Here is a tiny trained network, its code and every weight. The questions are about switching its units off for an input and a class, where a switched-off unit gives its printed mean instead of its output.

import numpy as np


def w(rows, s, z=0):
    codes = np.array(rows[::2]) - 128.0
    scale = np.full(codes.shape[1], s)
    scale[-1] = z or s
    return codes * scale


def f(y):
    return y / 2 * (1 + np.tanh(0.7978845608 * (y + 0.044715 * y**3)))


def log_softmax(a):
    a = a - a.max(-1, keepdims=True)
    return a - np.log(np.exp(a).sum(-1, keepdims=True))


def net(x, mask):
    res = np.array(x, float).reshape(1, 5) / 4 @ E
    y = f(res @ A[0][:, :-1].T + A[0][:, -1])
    res = res + np.where(mask, y, B[0][:, -1]) @ B[0][:, :-1]
    return log_softmax(res[-1] @ U[:, :-1].T + U[:, -1])


A, B = {}, {}
E = w([
[123,86,132,138,99,140,178,101,63,148],'x0',
[161,149,152,140,67,27,232,210,106,99],'x1',
[153,199,179,96,182,191,219,245,109,166],'x2',
[73,135,157,92,129,113,99,127,86,133],'x3',
[181,132,27,14,159,87,129,79,110,167],'x4',
],0.012)
A[0] = w([
[136,88,111,79,55,104,80,87,149,139,165],'n1',
[179,157,51,34,139,124,112,96,104,210,223],'n2',
[118,148,160,128,165,253,138,147,133,205,228],'n3',
[187,163,77,84,157,22,152,120,96,197,127],'n4',
[135,125,97,102,40,8,128,149,121,56,172],'n5',
[101,101,225,186,130,180,137,181,138,108,153],'n6',
[146,119,134,194,77,80,136,127,93,143,182],'n7',
[154,164,169,153,135,151,144,192,105,131,110],'n8',
[94,125,138,214,99,135,87,95,111,76,253],'n9',
[175,160,175,92,136,75,187,208,104,129,123],'n10',
],0.011,0.0055)
B[0] = w([
[137,34,30,106,74,104,94,112,143,156,212],'n1',
[210,136,35,2,159,93,214,49,154,81,253],'n2',
[149,96,79,115,211,200,27,131,37,209,242],'n3',
[26,139,108,95,137,147,189,168,216,214,217],'n4',
[116,92,123,222,15,78,197,183,207,165,228],'n5',
[204,127,114,161,77,109,60,135,101,187,247],'n6',
[95,116,137,135,112,98,123,180,116,89,191],'n7',
[121,171,237,69,88,121,181,100,78,203,209],'n8',
[68,148,41,180,66,181,36,165,172,2,223],'n9',
[95,204,194,145,51,220,172,117,96,116,240],'n10',
],0.009,0.017)
U = w([
[92,116,98,172,164,187,70,78,115,28,252],'0',
[182,72,104,86,128,71,95,2,153,106,94],'1',
[115,137,169,179,99,42,133,194,125,47,189],'2',
[102,78,130,137,126,29,170,142,176,201,130],'3',
[151,100,149,125,191,152,55,137,98,235,120],'4',
[171,139,106,44,220,152,157,143,82,154,141],'5',
[165,160,239,157,96,120,138,114,90,154,64],'6',
[72,167,160,68,147,173,211,116,138,142,10],'7',
],0.0098,0.0027)

Each question gives the input, the list of numbers given to net, and the class t.
The units are the neurons (one row each of A and B). Each row of codes is followed by its name. A weight is (code - 128) times the scale printed after its matrix; where a second scale follows, it is the last column's (A, B and U).
mask holds one flag per neuron, in row order. A switched-off neuron (its flag False) gives its mean, the last column of its row in B, instead of its output. The means were averaged over made-up inputs and are rounded, as every weight is.
A unit's drop is (log p(t) with every unit on - log p(t) with that unit switched off) / (log p(t) with every unit on - log p(t) with every unit switched off).
The circuit of an input: a set's keep is (log p(t) with only the set's units on - log p(t) with every unit switched off) / (log p(t) with every unit on - log p(t) with every unit switched off). Starting from all 10 units, units are removed one at a time, each time the one whose removal leaves the highest keep (on an exact tie, the one counted first), for as long as the keep stays at least 0.8.
units of the circuit, in order: the units of the circuit, biggest drop first
unit that matters most: the unit with the biggest drop
k most important neurons: the k neurons with the biggest drops, biggest first
drop when u is switched off: that unit's drop, to one decimal
input [8,2,0,-8,-7], class 2: unit that matters most -> n9
input [-2,4,-3,1,0], class 2: units of the circuit, in order -> [n2, n3]
input [3,0,2,-7,-1], class 4: 3 most important neurons -> [n2, n5, n10]
input [-7,7,2,-2,2], class 7: 3 most important neurons -> [n10, n4, n6]
input [-5,-3,4,4,1], class 5: 2 most important neurons -> [n6, n5]
input [4,2,5,-8,-5], class 6: 2 most important neurons -> [n10, n8]
input [2,2,5,-6,0], class 6: 2 most important neurons -> [n2, n10]
input [-2,6,2,-4,1], class 7: 3 most important neurons -> [n10, n6, n4]
input [-2,2,7,-7,4], class 7: 2 most important neurons -> [n10, n4]
input [1,-3,-6,0,-1], class 0: 2 most important neurons -> [n9, n2]
input [-2,6,1,4,5], class 7: 2 most important neurons -> [n10, n6]
input [-4,0,-1,1,-6], class 0: 2 most important neurons -> [n5, n9]
input [-6,-6,0,6,-2], class 0: 2 most important neurons -> [n8, n9]
input [3,0,7,-6,-4], class 4: units of the circuit, in order -> [n3]
input [4,-8,-1,8,-2], class 0: 2 most important neurons -> [n9, n8]
input [7,2,2,0,0], class 6: 2 most important neurons -> [n2, n4]
input [3,0,-4,0,-4], class 0: 3 most important neurons -> [n9, n8, n5]
input [7,-4,1,-8,-7], class 4: 2 most important neurons -> [n6, n3]
input [7,-3,-1,-6,-1], class 0: drop when n2 is switched off -> 0.1
input [-4,-6,4,2,1], class 5: drop when n5 is switched off -> 0.2
input [2,0,-5,2,-4], class 0: units of the circuit, in order -> [n9]
input [-5,3,-7,-1,4], class 3: drop when n5 is switched off -> 0.5
input [-5,-8,4,-5,3], class 5: drop when n2 is switched off -> 0.6
